m =
[[ 0.69  1.20 -0.76  0.17 -0.24 -0.51 -0.62 -0.10  0.54  0.49  1.41  1.22]
 [ 0.29 -0.19  0.84  0.40  0.78  1.60  1.22  0.39  0.52 -0.09 -1.28
   0.24]]
Rows and columns are counted from 0.
row 0 col 0 = 0.69
row 1 col 6 = 1.22
row 1 col 0 = 0.29
row 0 col 11 = 1.22
row 1 col 4 = 0.78
row 1 col 10 = -1.28
row 1 col 8 = 0.52
row 0 col 5 = -0.51
row 1 col 11 = 0.24
row 1 col 1 = -0.19
row 1 col 9 = -0.09
row 1 col 7 = 0.39
row 0 col 4 = -0.24
row 1 col 2 = 0.84
row 1 col 3 = 0.40

data =
2.2,57.4,-3.2,-16.3,48.0,6.5,1.7,42.5,59.4,-4.3,1.3,39.4,-28.6,13.0
7.8,-24.4,-7.0,-3.6,-31.2,1.8,25.5,15.0,-6.7,-18.2,22.0,-3.8,-10.6,6.0
13.4,-8.0,-37.4,9.1,11.4,39.2,22.5,4.0,18.1,-4.3,-16.5,25.0,-14.2,0.4
-0.6,-24.4,-33.6,15.4,-0.8,39.2,1.7,-18.1,-15.0,37.3,-19.5,35.8,11.1,8.8
-2.0,-32.6,-7.0,-6.7,-19.1,-16.9,-13.2,-7.1,-6.7,-7.8,-4.6,-7.4,0.3,-5.1
17.6,16.5,-3.2,5.9,-25.2,1.8,31.5,20.5,9.8,6.1,7.2,-0.2,7.5,-7.9
data[0, 0]	2.2
data[:, -6]	[59.4, -6.7, 18.1, -15.0, -6.7, 9.8]
data[4]	[-2.0, -32.6, -7.0, -6.7, -19.1, -16.9, -13.2, -7.1, -6.7, -7.8, -4.6, -7.4, 0.3, -5.1]
data[-4, 10]	-16.5
data[-3, 13]	8.8
data[5, -10]	-25.2
data[-4, 0]	13.4
data[-2, 2]	-7.0
data[1, -8]	25.5
data[-4, 4]	11.4
data[-3, 0]	-0.6
data[:, -1]	[13.0, 6.0, 0.4, 8.8, -5.1, -7.9]
data[:, -2]	[-28.6, -10.6, -14.2, 11.1, 0.3, 7.5]
data[-5, -6]	-6.7
data[-5, -5]	-18.2
data[-1, 10]	7.2
data[0, 12]	-28.6
data[:, -10]	[48.0, -31.2, 11.4, -0.8, -19.1, -25.2]
data[:, -5]	[-4.3, -18.2, -4.3, 37.3, -7.8, 6.1]
data[:, -9]	[6.5, 1.8, 39.2, 39.2, -16.9, 1.8]
data[5, -1]	-7.9
data[5, -13]	16.5
data[:, -3]	[39.4, -3.8, 25.0, 35.8, -7.4, -0.2]
data[5, 6]	31.5
data[4, 9]	-7.8
data[:, 0]	[2.2, 7.8, 13.4, -0.6, -2.0, 17.6]
data[-4, 7]	4.0
data[-3, -9]	39.2
data[-6]	[2.2, 57.4, -3.2, -16.3, 48.0, 6.5, 1.7, 42.5, 59.4, -4.3, 1.3, 39.4, -28.6, 13.0]
data[3, -5]	37.3
data[-5, 0]	7.8

arr = [2 1 7 0 4 7 7 2 1 4 5 8 5 4]
arr[0]	2
arr[-9]	7
arr[11]	8
arr[10]	5

a = ((-51.7, -1.9, 4.5, 7.0, 13.9), (26.2, 50.3, 31.4, 18.5, 12.5), (31.7, 36.8, 25.5, 15.2, 7.6))
Rows and columns are counted from 0.
(0, 0): -51.7
(1, 1): 50.3
(2, 0): 31.7
(1, 2): 31.4
(0, 1): -1.9
(1, 4): 12.5
(2, 4): 7.6
(1, 3): 18.5
(0, 2): 4.5
